Below is a small trained network, with its code and all its weights. Each question gives an input and a class and asks what happens when units are switched off, that is, made to give their printed mean instead of their output.

import numpy as np


def w(rows, s, z=0):
    codes = np.array(rows[::2]) - 128.0
    scale = np.full(codes.shape[1], s)
    scale[-1] = z or s
    return codes * scale


def f(y):
    return np.maximum(y, 0)


def log_softmax(a):
    a = a - a.max(-1, keepdims=True)
    return a - np.log(np.exp(a).sum(-1, keepdims=True))


def net(x, mask):
    res = np.array(x, float).reshape(1, 6) / 4 @ E
    y = f(res @ A[0][:, :-1].T + A[0][:, -1])
    res = res + np.where(mask, y, B[0][:, -1]) @ B[0][:, :-1]
    return log_softmax(res[-1] @ U[:, :-1].T + U[:, -1])


A, B = {}, {}
E = w([
[85,59,202,151,144,239,121,61],'x0',
[199,134,144,202,42,155,218,85],'x1',
[137,130,138,138,135,119,117,127],'x2',
[104,2,154,107,69,35,129,158],'x3',
[204,47,28,203,149,229,98,222],'x4',
[148,130,157,183,147,103,84,127],'x5',
],0.0086)
A[0] = w([
[198,116,136,182,83,129,165,136,108],'neuron 0',
[85,78,168,123,182,184,142,117,63],'neuron 1',
[66,120,102,104,200,103,38,181,64],'neuron 2',
[208,80,76,166,160,175,128,195,64],'neuron 3',
[111,86,143,96,163,184,126,108,82],'neuron 4',
[194,218,93,90,158,57,85,186,102],'neuron 5',
[165,138,142,177,67,116,175,104,74],'neuron 6',
[125,196,92,161,139,189,118,162,157],'neuron 7',
[133,87,60,125,134,162,108,136,66],'neuron 8',
[133,82,161,172,156,173,65,92,126],'neuron 9',
[151,150,65,144,114,74,153,212,67],'neuron 10',
[148,97,144,80,141,166,143,116,254],'neuron 11',
[116,5,140,105,67,67,139,161,64],'neuron 12',
[157,173,112,107,155,159,155,144,85],'neuron 13',
[108,213,121,136,170,161,119,72,69],'neuron 14',
],0.011,0.0081)
B[0] = w([
[219,147,70,90,150,169,73,90,204],'neuron 0',
[199,143,194,130,107,123,221,109,193],'neuron 1',
[199,179,54,49,159,219,89,87,236],'neuron 2',
[16,199,190,81,183,53,181,38,250],'neuron 3',
[185,93,169,95,72,171,232,137,182],'neuron 4',
[177,113,186,130,16,126,181,128,233],'neuron 5',
[179,199,71,54,185,192,128,100,188],'neuron 6',
[178,114,109,216,161,99,110,177,221],'neuron 7',
[71,196,122,153,157,72,180,68,186],'neuron 8',
[165,70,145,128,41,122,206,135,223],'neuron 9',
[159,46,203,120,14,168,216,144,197],'neuron 10',
[125,74,78,123,77,74,136,173,243],'neuron 11',
[126,219,152,211,223,166,138,255,255],'neuron 12',
[131,149,124,190,143,145,107,181,164],'neuron 13',
[149,139,155,182,185,107,149,207,198],'neuron 14',
],0.008,0.0097)
U = w([
[140,124,190,151,16,154,172,150,40],'0',
[108,187,144,237,166,144,118,255,55],'1',
[32,246,187,100,136,25,153,41,102],'2',
[166,172,73,58,135,226,93,112,89],'3',
[122,117,99,160,86,91,117,159,251],'4',
[112,121,103,163,81,104,120,154,241],'5',
[66,86,88,190,62,102,62,140,133],'6',
[2,61,74,185,93,157,18,83,90],'7',
],0.0097,0.017)

Each question gives the input, the list of numbers given to net, and the class t.
The units are the neurons (one row each of A and B). Each row of codes is followed by its name. A weight is (code - 128) times the scale printed after its matrix; where a second scale follows, it is the last column's (A, B and U).
mask holds one flag per neuron, in row order. A switched-off neuron (its flag False) gives its mean, the last column of its row in B, instead of its output. The means were averaged over made-up inputs and are rounded, as every weight is.
A unit's drop is (log p(t) with every unit on - log p(t) with that unit switched off) / (log p(t) with every unit on - log p(t) with every unit switched off).
The circuit of an input: a set's keep is (log p(t) with only the set's units on - log p(t) with every unit switched off) / (log p(t) with every unit on - log p(t) with every unit switched off). Starting from the 12 units with the biggest drops (on a tie, the unit counted first), units are removed one at a time, each time the one whose removal leaves the highest keep (on an exact tie, the one counted first), for as long as the keep stays at least 0.8.
units of the circuit, in order: the units of the circuit, biggest drop first
unit that matters most: the unit with the biggest drop
top k neurons: the k neurons with the biggest drops, biggest first
drop of u: that unit's drop, to one decimal
input [-4,8,-5,2,-7,3], class 3: units of the circuit, in order : [neuron 6; neuron 3]
input [-1,-4,3,-1,-4,6], class 4: top 3 neurons : [neuron 3; neuron 8; neuron 6]
input [3,6,-1,0,-3,1], class 3: unit that matters most : neuron 6
input [4,-3,-8,-2,-5,-3], class 5: top 3 neurons : [neuron 3; neuron 8; neuron 11]
input [2,5,5,3,-1,1], class 3: units of the circuit, in order : [neuron 6; neuron 0]
input [-5,-4,-3,-7,3,-6], class 1: top 2 neurons : [neuron 7; neuron 13]
input [7,-7,-4,1,-6,-3], class 0: units of the circuit, in order : [neuron 3; neuron 4]
input [5,1,8,-7,6,-4], class 5: units of the circuit, in order : [neuron 12; neuron 7]
input [5,0,-3,-4,5,-1], class 0: top 4 neurons : [neuron 9; neuron 4; neuron 12; neuron 1]
input [-8,-5,1,-3,2,2], class 0: top 2 neurons : [neuron 5; neuron 10]
input [5,7,4,1,5,-2], class 3: top 2 neurons : [neuron 0; neuron 6]
input [-4,-5,3,-5,-3,6], class 4: units of the circuit, in order : [neuron 12; neuron 3]
input [-8,-8,7,-2,6,-7], class 0: top 2 neurons : [neuron 5; neuron 10]
input [3,-7,2,-8,4,-7], class 1: units of the circuit, in order : [neuron 7]
input [6,-8,-8,-7,-6,2], class 3: top 2 neurons : [neuron 2; neuron 12]
input [7,-2,-6,3,-1,0], class 0: top 2 neurons : [neuron 1; neuron 4]
input [-6,3,4,-2,2,5], class 0: top 2 neurons : [neuron 10; neuron 5]
input [2,4,1,5,-4,-3], class 1: units of the circuit, in order : [neuron 12; neuron 5]
input [8,3,5,-4,7,7], class 0: top 3 neurons : [neuron 9; neuron 4; neuron 1]
input [6,7,7,8,2,-7], class 1: top 2 neurons : [neuron 12; neuron 2]
input [1,8,8,-5,1,4], class 3: top 3 neurons : [neuron 6; neuron 0; neuron 12]
input [-8,-2,-6,0,-2,-5], class 0: units of the circuit, in order : [neuron 5]
input [-5,5,3,7,-7,5], class 1: top 2 neurons : [neuron 12; neuron 3]
input [-4,7,2,2,8,3], class 2: drop of neuron 3 : 1.1
input [-6,5,4,-4,4,-2], class 0: drop of neuron 2 : 0.3
input [8,-4,-4,-1,2,6], class 0: drop of neuron 4 : 0.1
input [-1,0,5,3,8,5], class 2: drop of neuron 3 : 0.9
